Each row, then roughly how far along a hidden order it lies, from 0 to 20
[  0   3  10   3  -1  20  15  10   2   8   8   2   1   7  -7   8   3 -12
 -13  -1  -1  -7  15  -1   1 -20 -10 -14   7 -16  16  32 -34 -27   9 -13
  -1  13   7  16 -16  13 -13  -8 -23 -12   7  25  13  14  10 -13  22  19
  -1   3   1   4  -6  15  -7   6 -31   8  24  -4  -2  -2  -5]
19
[  9 -11  -9   4 -22  -3   5   7   8  10  58   1  17   6 -18   0  -2 -17
   3  12  13  10  13  -7   2 -16  -5 -20  12  -5  -3  14 -43  -9   2  -9
   6   4  -2  35 -10  30 -10  23  -4 -30  13  45   9   0  -1 -13  49  26
  -2   7   4   7  16  -7   5  -4 -23   6  18  -3 -10   9  -5]
8
[ -4 -11   3 -12   3   1 -11  17  -1 -19 -52  -6  -4  -5   5  -2  -2  -7
  18  -7 -13 -24   6   7  11   9  -4  27  -4 -22   4   7  30  16   6  -3
   2   1   2   4  -5 -22   5 -12 -16  17 -16  -9  -3  12  22   2 -48  -2
  -9  -8   0   0  -6  27   5   0  17   1 -22   1   0   7  -2]
14
[ -2 -11  -1  -9  -8   8 -11  43   3  -9 -62  -3  -8 -16  12   1  -3 -12
  44  -5  -2 -13  32   1  10  14  -1  34   5 -19   1   9  22  15   9  -7
  24   0  17  -6  -9   9 -20 -19 -16  29 -28 -54   8  28  -4   7 -46  12
  -7 -11  -4   1   9  16   9  -1  14   2  -8 -13  22   5   0]
14
[  4  -8  10  -3   5   8  -3   6   2  -6 -11  -1   1  -2   8   0  -2 -13
   4  -3 -12 -20   3   6  10  -6  -5  17   3 -22   7  30   3  -4   8  -8
  14   4  15  16  -2  -6   1   0 -14  -5  -2   2   7  12  10  -3  -7  10
  -4  -3   0   0  -2  10   0   4  -5   5   1   0  -6   8  -5]
14
[  4  -9 -22   6  -8 -23  -9 -18   8  -7  63   4  15   8  -2  -8  -2 -14
  11   5   7  18  -7  -7  10 -10  -3   8   7   3  -6   3  -7  19   2  -1
   1  -7  -9  28  13   1  15  37   7 -29   4  22   0 -16   2 -10  44  12
   0  10   6   5   4 -21   8 -14   0   3  -8   8 -17  23  -8]
0
[  0  -5   8   0 -13  19   9  19   3   3   2  -1   1   2   0   7   0 -16
  11   0  -1 -16  20   0   3 -15  -7   2   7 -22  12  31 -21 -12  10 -13
   0  10  18  21 -14  18 -14  -6 -24  -6  -5  19  12  16  16  -7   7  26
  -2  -1   2   4   3  22  -5   2 -20  10  15  -7  -5   4  -3]
16
[  6  -5   1   4  -3  12  12  -6   3   9  36   1   5   7 -13   4   2 -12
 -17   2   3  -2  13  -4   5 -27  -5 -19   9 -10  10  33 -44 -10   4 -13
  -7  10   1  18 -16  17  -9  15  -3 -22  21  47  12   3   5 -16  42  20
   0   8   2   2   5   8   0   9 -32   4  25   0  -8   7  -4]
16
[  4  -8   4  -1  10   4  -2  -2  -1 -10  -1   1   0   5   3  -2   0 -10
  -4 -11  -8 -16   1   3  12  -8  -7  11   0 -13   8  41  -8   5   8  -8
   7   2   5  14  -4  -8   8   7 -12  -4   7  21   3   2  17  -7  -3  10
  -2   2   2   0  -8   5   0   4  -7   1  -4   5  -6  11  -5]
13
[  7 -16  -4   2 -11  -1   7   1   7  -5  26  -1  10   8  -8   0   1 -19
   9  -2   2  -9  23  -7  10 -20  -8  -2  10 -19   3  36 -29   7   3 -13
  -1   7   6  30 -17  13  -5  16 -15 -21   9  54   9   6  21 -17  25  29
  -2   6   5   7   8   4  14   1 -20   5   5  -1  -6  20  -8]
11
[  3 -11 -19   0  -4 -19  -8  -3  12   2  39   2  12   3 -16  -6  -4 -15
  13  13  11  13  -2  -5  13  -5   3  14   9   0 -12  -8  -1  13   6   1
  14  -2   2  30  13   5   8  27   8 -24  -4  -6   3 -12  -7  -2  36   7
  -3  12   2   3   5 -28   9 -11   1   3 -10  -1  -7  14  -3]
1
[  2 -16 -10  -5  -3  -9 -10   6  10   1  19   0   5   1 -19  -4  -4 -16
  17  12  11   2  -5  -4  14  -2   3  17   8  -5  -9  -4   1  20   8  -2
  14  -2   3  22   8   3   3  20   4 -12  -7 -16   2  -9  -7   0  12   9
  -4   3   0   1   6 -15   6  -8  10   1 -14  -4  -7  14   0]
4
[  1  -7   7   3   4   9  -1 -17  -4 -10   4  -1  -2   3  -1  -1   1  -6
  -3 -14 -12 -22  -4   3  10  -9  -5  13  -2 -16  11  42 -10  16   5  -8
 -12   2  13  10  -7 -11  14  14  -3  -5  11  23  -1   1  21  -6   5   7
  -1   1   2  -2  -8  19  -6   7  -2   4  -3   8 -23  11  -5]
15
[ -1 -11   7   1 -10  14   2  -7  -1  -6   5  -2  -3  -1 -10   0   0 -11
   4  -5  -6 -21  -1   1  10 -10  -7  13   1 -22  15  41 -17   9   9 -10
 -15   5  17  21 -10  -3  10   8  -7  -5   4  17   1   4  20  -3   7  17
   0   1   2  -1  -6  31  -9   4  -5   7  -3   6 -24   9  -3]
15
[  1  -9   3  -1   9   2  -4 -12   2  -4  14  -1   1   5  -6  -3  -1 -10
  -2  -7  -5 -13  -6   2  14 -12  -1  16   3 -13   4  29  -3  13   8  -5
   1   1   9  13  -2 -13  10  19  -1 -12   4   9   3  -1  10  -6  15   4
  -4   2   1  -2   0   1  -1   6  -3   2  -2   3 -16  13  -4]
11
[  0  -7  -1   3   3   7   3 -10   3   0  18   1  -2   9 -18   0   0 -10
  -8   1   2  -6  -3  -3  11 -14  -2   2   6 -11   7  27 -23   8   8  -9
  -7   6   3  18  -7   1   5  18   0 -13  11  17   4  -5   7  -8  28  11
   0   7   1  -1  -3   5  -4   4 -14   3   2   2 -14   9  -2]
12
[  0  -9 -17   3  -1 -21 -16 -24   3  -9  43   2  10   2   1  -9  -3 -10
   7   1   1   7 -15  -2  13  -7   3  16   0   3  -6   1   8  31   3   1
  -5 -10  -4  15  14 -12  21  41  14 -20   3  23  -4 -21   4  -2  36   2
  -1   6   4  -3   5 -14   2  -5   9   0 -18  11 -26  17  -4]
0
[ 10  -5   7   0  -1  10  20  37   3   1 -19   4  13  15  20   8   2 -17
  11 -12   3  -6  50  -5  -3 -21 -17 -19  11 -21   6  40 -35 -28   3 -17
  28  11  -1  24 -20  29 -27 -15 -47  -5   5  61  18  20  22 -23  -3  44
  -1   3   6  15   8 -10  12  -3 -36   3  27 -12  21   8 -10]
15
[ -4  -3  13   2   6  13  -3 -20  -4  -6 -15  -4  -3  -7   4   0   1  -3
  -7 -12 -20 -30 -15  10  11  -7   0  20  -4 -15  14  34   1   3   8  -6
 -12   2  28   3  -3 -18  12   7  -1  -4   0   5  -1  11  13   2   1  -5
  -4  -5   0  -7 -11  25 -11  11   2   8   1   8 -22   1  -3]
17
[  4  -8   1  -9  -4   4  -9  39   3  -7 -25   1  -5  -6  13   1  -5 -12
  28   2   4  -6  23   1   4  12  -3  19   7 -18   1   1  17   4   7  -7
  31  -3  -3   8   4  10 -14 -13 -14  18 -16 -40   7  14  -7   2 -37  12
  -5  -6  -2   2  10   1   3  -3  10   0  -7  -9  14   5   0]
10
[  6  -6  17   8   3   9  10 -22  -4 -10  -3  -3   1  -1  17   1   5  -3
  -4 -21 -24 -27  10   5   3 -17 -12   3  -3 -20  18  57 -21  -8   0 -13
 -12   7  20   3 -19  -8   7   1 -14 -12  15  54   4  18  33 -13   7  10
   1  -2   4   3 -14  29  -1  12 -10   9  19  11 -16   9 -12]
20
[ 15 -18 -12  -1   7 -26  -1   6   9 -14  30   3  19  14  10  -7  -1 -20
  16  -8   1   4  21  -8  12 -11 -11   6   9 -17 -12  29 -11  13  -1  -5
  27   0 -11  29  -2   8   2  19 -21 -21   5  55   6  -3  18 -21  17  23
  -2   6   8  13   4 -35  27 -10 -12  -1  -4   1   7  30 -13]
4
[  8 -21  -7  -8  11 -19 -12   6   2 -23   1   0   9   4   3  -8  -3 -15
  22 -12  -2  -8  10  -2  13   1  -6  21  -1 -17 -11  16   8  31   3  -4
  19  -5 -11  17  -1 -11  13  18 -13   3   1  36  -3  -8  24  -9 -17  11
  -5   2   5   4   2 -11  14  -6  11  -6 -26   3  -5  27  -6]
5
[  7  -6 -11   6   1 -11   1 -18   5  -3  51   4   7  15  -5  -5   0 -12
  -7  -2   2  10  -5  -6  10 -15  -5   0   8  -1   1  23 -22   8   1  -7
  -1  -2 -14  24  -3   6   9  29   3 -27  16  33   4 -10   8 -16  46  12
   0   9   4   4   5 -17   6   2 -17   3   6   8 -18  17  -8]
7
[  0  -1   2   0 -12   6   5  24   6   9  14   0   5   5   4   7  -1 -16
  14   4   6  -3  24  -2   2 -17  -2  -2  10 -19   6  12 -16 -11   8 -12
  13   7  14  20  -6  19 -19  -1 -21 -11  -7   7  13  13   1  -5  16  25
  -3   1   1   5  10  -1   0  -2 -18   8  15 -11   2   4  -3]
12
[  4 -13  -3  -7   6  -6  -8  10   5  -8   7   1   2   3  -9  -4  -3 -15
  11   2   3  -6  -1  -1  12  -4  -2  18   5 -11  -4  13   2  14  11  -5
  16  -1  -3  22   4  -5   5  10  -4  -4  -2  -2   1  -7   4  -3   0   7
  -4   2   0   0   0  -8   4  -4   5  -1 -14  -3  -6  12  -1]
8
[  5  -3  13  -3  19   9   2   6  -1  -5 -17   3  -2  -1   8   0  -1  -5
 -11  -7 -12 -18  -3   7   5  -4  -6  12   0 -19   9  32   0 -14  12  -7
  19   5   9   7   2 -10   1  -6 -16   0   3   5   6   6   7  -4  -5   5
  -1  -1   0  -2 -13   0  -1   6  -9   1   0   1   1   2  -4]
15
